Below are the code and all the weights of a small trained network. Each question names an input and a class and asks about switching units off, where a switched-off unit gives its printed mean instead of its output.

import numpy as np


def w(rows, s, z=0):
    codes = np.array(rows[::2]) - 128.0
    scale = np.full(codes.shape[1], s)
    scale[-1] = z or s
    return codes * scale


def f(y):
    return y / 2 * (1 + np.tanh(0.7978845608 * (y + 0.044715 * y**3)))


def log_softmax(a):
    a = a - a.max(-1, keepdims=True)
    return a - np.log(np.exp(a).sum(-1, keepdims=True))


def net(x, mask):
    res = np.array(x, float).reshape(1, 4) / 4 @ E
    y = f(res @ A[0][:, :-1].T + A[0][:, -1])
    res = res + np.where(mask, y, B[0][:, -1]) @ B[0][:, :-1]
    return log_softmax(res[-1] @ U[:, :-1].T + U[:, -1])


A, B = {}, {}
E = w([
[33,176,17,18],'x0',
[236,181,61,150],'x1',
[49,201,117,251],'x2',
[146,254,181,47],'x3',
],0.0079)
A[0] = w([
[165,83,155,76,174],'N0',
[52,95,119,186,112],'N1',
[185,84,176,140,136],'N2',
[65,130,172,98,104],'N3',
[93,177,131,176,98],'N4',
[164,185,138,102,99],'N5',
[132,134,157,11,101],'N6',
[105,162,69,91,89],'N7',
[130,189,165,108,89],'N8',
[99,92,144,133,106],'N9',
[152,146,207,172,43],'N10',
[156,127,112,147,83],'N11',
[114,164,177,100,134],'N12',
[181,115,151,164,137],'N13',
[94,110,68,63,70],'N14',
[70,117,40,120,154],'N15',
[95,175,80,95,138],'N16',
[187,144,107,128,143],'N17',
[183,161,78,146,98],'N18',
[114,146,169,153,225],'N19',
[132,180,39,107,79],'N20',
[87,172,69,137,78],'N21',
[120,191,166,95,24],'N22',
[101,163,167,198,118],'N23',
[160,102,184,171,74],'N24',
[89,109,146,150,121],'N25',
[74,139,85,200,131],'N26',
[91,49,79,163,149],'N27',
[217,204,61,173,72],'N28',
[113,185,170,94,96],'N29',
[182,137,58,150,86],'N30',
[125,206,253,116,5],'N31',
[96,191,125,175,100],'N32',
[76,111,211,100,195],'N33',
[189,113,76,119,119],'N34',
[150,11,58,160,143],'N35',
[154,153,111,128,46],'N36',
[90,75,119,134,117],'N37',
[131,167,182,80,116],'N38',
[100,176,139,172,101],'N39',
[215,130,150,198,62],'N40',
],0.014,0.0019)
B[0] = w([
[166,94,12,84,200],'N0',
[122,144,112,154,212],'N1',
[140,68,139,117,202],'N2',
[82,122,129,134,182],'N3',
[166,85,73,105,186],'N4',
[120,162,121,156,195],'N5',
[151,146,115,125,254],'N6',
[125,116,191,101,216],'N7',
[144,177,113,176,186],'N8',
[117,140,130,140,150],'N9',
[129,84,189,95,199],'N10',
[120,114,142,156,145],'N11',
[133,152,102,196,177],'N12',
[160,96,160,61,191],'N13',
[154,131,180,62,228],'N14',
[144,158,191,105,239],'N15',
[138,122,163,135,221],'N16',
[80,106,96,112,184],'N17',
[87,81,110,127,196],'N18',
[124,91,101,82,165],'N19',
[113,97,154,110,230],'N20',
[135,93,149,87,204],'N21',
[156,153,129,157,190],'N22',
[146,89,109,85,199],'N23',
[119,115,169,97,195],'N24',
[123,142,144,121,156],'N25',
[168,124,123,95,219],'N26',
[146,165,127,174,221],'N27',
[46,111,118,154,253],'N28',
[137,149,139,182,193],'N29',
[75,156,143,145,199],'N30',
[140,209,158,148,224],'N31',
[199,111,77,96,193],'N32',
[2,88,70,133,198],'N33',
[94,142,94,167,193],'N34',
[166,180,139,206,245],'N35',
[95,144,154,128,147],'N36',
[120,153,118,159,171],'N37',
[143,144,114,163,198],'N38',
[166,104,70,97,179],'N39',
[106,94,154,131,232],'N40',
],0.0088,0.0095)
U = w([
[195,120,247,107,11],'0',
[224,191,152,250,210],'1',
[228,109,24,96,253],'2',
[32,120,101,165,28],'3',
],0.014,0.0014)

Each question gives the input, the list of numbers given to net, and the class t.
The units are the neurons (one row each of A and B). Each row of codes is followed by its name. A weight is (code - 128) times the scale printed after its matrix; where a second scale follows, it is the last column's (A, B and U).
mask holds one flag per neuron, in row order. A switched-off neuron (its flag False) gives its mean, the last column of its row in B, instead of its output. The means were averaged over made-up inputs and are rounded, as every weight is.
A unit's drop is (log p(t) with every unit on - log p(t) with that unit switched off) / (log p(t) with every unit on - log p(t) with every unit switched off).
The circuit of an input: a set's keep is (log p(t) with only the set's units on - log p(t) with every unit switched off) / (log p(t) with every unit on - log p(t) with every unit switched off). Starting from the 12 units with the biggest drops (on a tie, the unit counted first), units are removed one at a time, each time the one whose removal leaves the highest keep (on an exact tie, the one counted first), for as long as the keep stays at least 0.8.
circuit, biggest first: the units of the circuit, biggest drop first
unit that matters most: the unit with the biggest drop
top k neurons: the k neurons with the biggest drops, biggest first
drop when u is switched off: that unit's drop, to one decimal
input [7,8,-5,-3], class 3: unit that matters most	N34
input [6,-7,-8,3], class 2: top 2 neurons	(N0; N6)
input [4,-1,-7,-7], class 1: top 2 neurons	(N35; N27)
input [4,-5,-5,1], class 2: top 3 neurons	(N0; N28; N6)
input [8,7,6,-3], class 0: circuit, biggest first	(N15; N7)
input [-5,2,-1,-5], class 0: top 3 neurons	(N13; N24; N2)
input [1,-6,-6,-5], class 2: top 2 neurons	(N0; N28)
input [-6,8,-8,-8], class 1: top 2 neurons	(N35; N30)
input [-2,8,3,-7], class 3: top 2 neurons	(N28; N18)
input [8,8,0,-8], class 0: top 2 neurons	(N15; N14)
input [3,-8,7,8], class 1: top 2 neurons	(N31; N29)
input [8,1,-7,-3], class 0: drop when N14 is switched off	0.1
input [-5,-7,-3,-2], class 3: drop when N33 is switched off	1.0
input [8,-5,-6,3], class 0: top neuron	(N14)
input [-2,-5,-1,3], class 3: drop when N33 is switched off	0.6
input [-6,-7,-5,-7], class 1: top 3 neurons	(N35; N27; N28)
